Each row has a name. Each question is about the rows just above it. Places in a row count from 0.

[156 121 131 143 151 146 128 109 177 140 134  75  96 124 117 178 116] : kan
[159 127 109 106 154 142 136 128 106 111 102 224 185 127 108 138 113] : lut
[127 133 158  83 159 104 132  69  66 144 127  85 176 137 155 151 145] : Vomud
[172 130 133 162  86 133 141 127 209 130 143 115  70 178 127 127 134] : kefi
[ 49 130 133 162  86 114 141 127 209 130 143 115  70 134 103 127 134] : pana
[153 123 113  99 152 100 109 113 113 110 121 102 132 113 129 115 112] : kogos
At which places does kogos hold [113]? -> 2 7 8 13
The one value in kefi and kogos: -> [115]
Where do [153 123 113  99 152 100 109 113 113 110 121 102 132 113 129 115 112] appear? -> kogos

[134 157 130 148 125 126 133] : kan
[143 168 148 117 128 108 124] : pana
[143 143 146 146 143 146 146] : Bili
[130 157 134 168 139 145 153] : Rif
[106 148 136 106 142 119 113] : zuku
[120 108 113  89 115 117 112] : lut
[106 110 106 161 128 141 150] : Nimep
[126 145 122 165 125 136 149] : Mabes
[101 124 102  94  89  72  99] : kogos
How many times does lut hold [113]? -> 1
At which places does Bili hold [143]? -> 0 1 4
Which value is in both pana and zuku? -> [148]
Times [107] occurs in zuku: -> 0
Give the next 3 entries after [130 157 134]. -> [168 139 145]

[115  89 130 140 119 103  52 112 162 107 164 119 119 156 146 219 195  97
 144 131 110  78  94 159 144 146 141 145 140  88 171 136 159 123 156 114
 138 186  88 139 128  80 159 104 168 120 211] : kan
[130 124 120 124 141 134 134 136 131 122 128 131 141 130 116 131 141 126
 119 129 131 122 120 137 131 122 132 126 126 127 131 126 130 126 128 123
 129 119 129 120 124 132 129 133 121 126 134] : lut
[119 117 126 109 113 136 149 114 121 145 158 134 113 122 137 127  94 147
 124 115 123 122 134 131 110 109 136 129 142 107 127 122 126 130 113 121
 145 131 113 129 124 123 100 131 131 136 114] : kefi
[114 127 113 126 111 113 157 128 159 121 142 121 111 146 124 124 148 146
 106 147 121 117 133 133 136 140 128 120 144 128 136 127 126 136 129 113
 148 135 134 102 116 137 110 129 105 133 113] : Vomud
[113 133 152 129 128 122  84 120 119 154 118 125 128 117 144 161 125 146
 133 151 125 124 108 113 130 144 127 125 121  96 122 134 134 123 118 132
 132 125 128 132 129 132 133 128 129 123 132] : Mabes
[113 133 152 129 128 122  84 120 119 154 118 125 128 117 144 161 125 146
 133 151 125 124 108 113 130 144 127 125 121  96 122 134 134 123 118 132
 110 124 119 126 114 147 113 105 123 119 114] : sep
What are the next 3 entries after [123 156 114 138 186]? -> [ 88 139 128]
One entry of kan was changed: [114  89 130 140 119 103  52 112 162 107 164 119 119 156 146 219 195  97
 144 131 110  78  94 159 144 146 141 145 140  88 171 136 159 123 156 114
 138 186  88 139 128  80 159 104 168 120 211]. Where, and from what? -> 0, [115]

[100 112 169  70 126 116 148 107] = Nimep
[146  85 126 169  70 119 151 154] = lut
[100 112 169  70 126 115 148 177] = pana
[ 86 116  91 159 133 152 141 120] = kogos
[100 112 169  70 126 103  85 117] = Mabes
[151 126  70 112 169 176  76  66] = Rif
The row with [100 112 169  70 126 115 148 177] is -> pana
Which value is in both kogos and Nimep? -> [116]
Changed pana: [100 112 169  70 126 116 148 177]. Place and old value: -> 5, [115]
Where does [100 113 169  70 126 115 148 177] differ from pana, and what was there? -> 1, [112]
Changed kogos: [ 86 116  91 160 133 152 141 120]. Place and old value: -> 3, [159]
Changed Mabes: [100 112 169  70 126 104  85 117]. Place and old value: -> 5, [103]

[214 127 144 105  81 131 127  98]  Rif
[120 128 127 121 110 129 122 117]  kan
[146 128 130 135 118 110 128 118]  Mabes
[126 126 130 131 120 123 133 129]  Nimep
[120 128 127 104 149 129 122 117]  kogos
[117 127 127 121 149 132 148 144]  Vomud
Where does [126 126 130 131 120 122 133 129] differ from Nimep, and what was there? -> 5, [123]
Whose row is [120 128 127 121 110 129 122 117]? -> kan
Every place of [105] in Rif: -> 3

[124 131 134 125 134 138 123 101 150 144 122 158 190 134 193 172  76  90] : pana
[126 118 126 110 129 152  80 122 181 135 125  97  84 146 170 100  76 147] : kan
[126 118  92 110 116 152 117 122 181 135 125 180 207 116 117  92  92  93] : Bili
Whose row is [126 118  92 110 116 152 117 122 181 135 125 180 207 116 117  92  92  93]? -> Bili
At which places does Bili hold [117]? -> 6 14
The next 3 entries after [117 122 181 135 125 180 207 116]: -> [117  92  92]

[ 87 147 159 196 108  87 148 132 124  55] : Vomud
[ 87 147 159 196 108  87 148 132 137  97] : kogos
[150 154 170 154 204 103  60 180 181 148] : pana
[102 112 149 185 145 123  55  88 136 143] : Mabes
[103  95 143 149  71 132 113 147 146 145] : kan
[160  90 141 112 114 148  91  63  54 108] : kefi
Which value is in both Mabes and Vomud? -> [55]
What are the next 3 entries after [ 71 132 113]? -> [147 146 145]
What are the next 3 entries after [103  95 143 149]? -> [ 71 132 113]
Where does [ 87 147 159 196 108  87 147 132 137  97] differ from kogos, and what was there? -> 6, [148]

[123 135 144 133 128 124 134 133 135 135 135 122 138 132 130 121 120 117
 138 127 129 123 131 126 123 121 132 132 131 122 130 143 126 116] : Mabes
[115 143  83 130 103 110 150 136 108 123 111 136  96 127 118 127 143 100
 142 128 182 129 127 155 124  97 134 100 194 102  81 116 164 138] : pana
[121 106 107 128 117 139 141 136 138 148 130 135 113 126 120 127 130 119
 134 137 151 129 128 113 133 110 128 115 160 114 110 123 140 133] : kefi
[121 138 107 128 117 120 141 115 118 128 122 135 113 126 120 127 130 119
 134 137 151 129 128 113 133 110 128 115 160 114 110 123 140 133] : Bili
[121 138 107 128 117 120 141 128 118 128 122 135 141 126 120 127 130 119
 134 122 151 129 128 140 133 110 128 115 160 141 110 123 140 141] : kogos
[129 127 112 144 123 132 134 131 117 102 108 128  89 119 117 126 127 122
 142 136 150 127 130 130 127 116 130 124 149 110 122 131 154 146] : lut
[124 112 134 102 126 117 107 123 130 148 138 119 147 137 126 125 124 126
 114 115  97 113 117 113 107 138 111 121  99 144 124 125  99 103] : Nimep
[179 133 158 115 132 156 143 129 110 159 119 137 175 114 157 155 122 206
 126 130  78 125 111 136 178 159 103 100  93 160 167 107  83 154] : kan
Places of [141] in row kogos: -> 6 12 29 33
Where do [115 143  83 130 103 110 150 136 108 123 111 136  96 127 118 127 143 100
 142 128 182 129 127 155 124  97 134 100 194 102  81 116 164 138] appear? -> pana
Give the next 3 entries after [130 148 138]. -> [119 147 137]
Whose row is [129 127 112 144 123 132 134 131 117 102 108 128  89 119 117 126 127 122
 142 136 150 127 130 130 127 116 130 124 149 110 122 131 154 146]? -> lut
Whose row is [121 106 107 128 117 139 141 136 138 148 130 135 113 126 120 127 130 119
 134 137 151 129 128 113 133 110 128 115 160 114 110 123 140 133]? -> kefi
Count of [107] in kan: -> 1

[159 131 121 121 129 109 127 106 131 151 145 185 122 151 148 121 132  94]  zuku
[147 122 120 122 140 146 149 158 125 154 145 144 134 100 139 124 126 117]  Rif
[141 128 108  89 134 137 148  89 138 151 135 150  89 117 115 138 121 111]  Nimep
[ 59 126 136 178 139 125 133 100 167 139 153 172 126 121 158 130 153 101]  Bili
[150 118 124  90 113 149 126 127 134 147 131 161 113 142 135 120 128 123]  kefi
[141 106 119 121 126  86 112 135 147 135 135 131 116 141 141 118 132 144]  kan
[ 96 125 125 123 152 155 131 174 134 159 111 120 117 140 129 126 101 130]  sep
[141 128 108 114 134 137 148  89 138 151 135 150 126 117 115 126 110 122]  kogos
[137 135 118 134 137 113 136  82 101 175 144  88 130 167 127 124  93 103]  Vomud
[147 122 120 122 140 146 149 158 125 154 145 144 134 100 139 124 102 115]  lut
The row with [141 128 108 114 134 137 148  89 138 151 135 150 126 117 115 126 110 122] is -> kogos
Count of [138] in Nimep: -> 2
One entry of kefi was changed: [150 118 124  90 113 149 126 127 134 147 131 161 113 142 135 120 127 123]. Where, and from what? -> 16, [128]

[136 173 115 137 100 136 118 124 133 126 112 149 129 122 111 132 130 115
 128 119 129 134 117 126  75 127 111 133 141 111 131 142 128 126 126] : zuku
[103  99 137 136 142 121 149 143 128 128 122 121 129 127 138 127 125 130
 126 143 128 131 132 131 136 135 121 125 135 133 127 123 124 122 139] : Nimep
[119 147 146 114 144 120 106  85 129 130 165 132 111 147  85 115 136 104
 142 116 138 109 136 125 129 125 167 129 111 136 117 112 145 118 125] : Rif
[103  99 137 136 142 121 149 143 128 128 122 121 129 103 138 127 125 130
 126 143 128 131 132 131 136 135 121 125 135 133 127 125 123 132 127] : kefi
[168 120 110 116 118 124 109 135 127 129 114 138 162 129 138 112 127 139
 122 123 126 118 130 128 120 135 103 128 138 117 147 120 130 125 122] : kan
[128 122 121 129 128 138 106  85 129 130 165 132 111 147  85 115 136 104
 142 116 138 134 114 128 178 140 114 127 116 132 123 133 127 135 129] : Vomud
[103  99 137 136 142 121 149 143 128 128 122 121 129 127 138 127 125 130
 102 143 128 131 132 131 136 130 132 126 136 111 138 124 127 132 124] : pana
Whose row is [128 122 121 129 128 138 106  85 129 130 165 132 111 147  85 115 136 104
 142 116 138 134 114 128 178 140 114 127 116 132 123 133 127 135 129]? -> Vomud
Whose row is [168 120 110 116 118 124 109 135 127 129 114 138 162 129 138 112 127 139
 122 123 126 118 130 128 120 135 103 128 138 117 147 120 130 125 122]? -> kan
The row with [136 173 115 137 100 136 118 124 133 126 112 149 129 122 111 132 130 115
 128 119 129 134 117 126  75 127 111 133 141 111 131 142 128 126 126] is -> zuku
Where do [103  99 137 136 142 121 149 143 128 128 122 121 129 127 138 127 125 130
 102 143 128 131 132 131 136 130 132 126 136 111 138 124 127 132 124] appear? -> pana

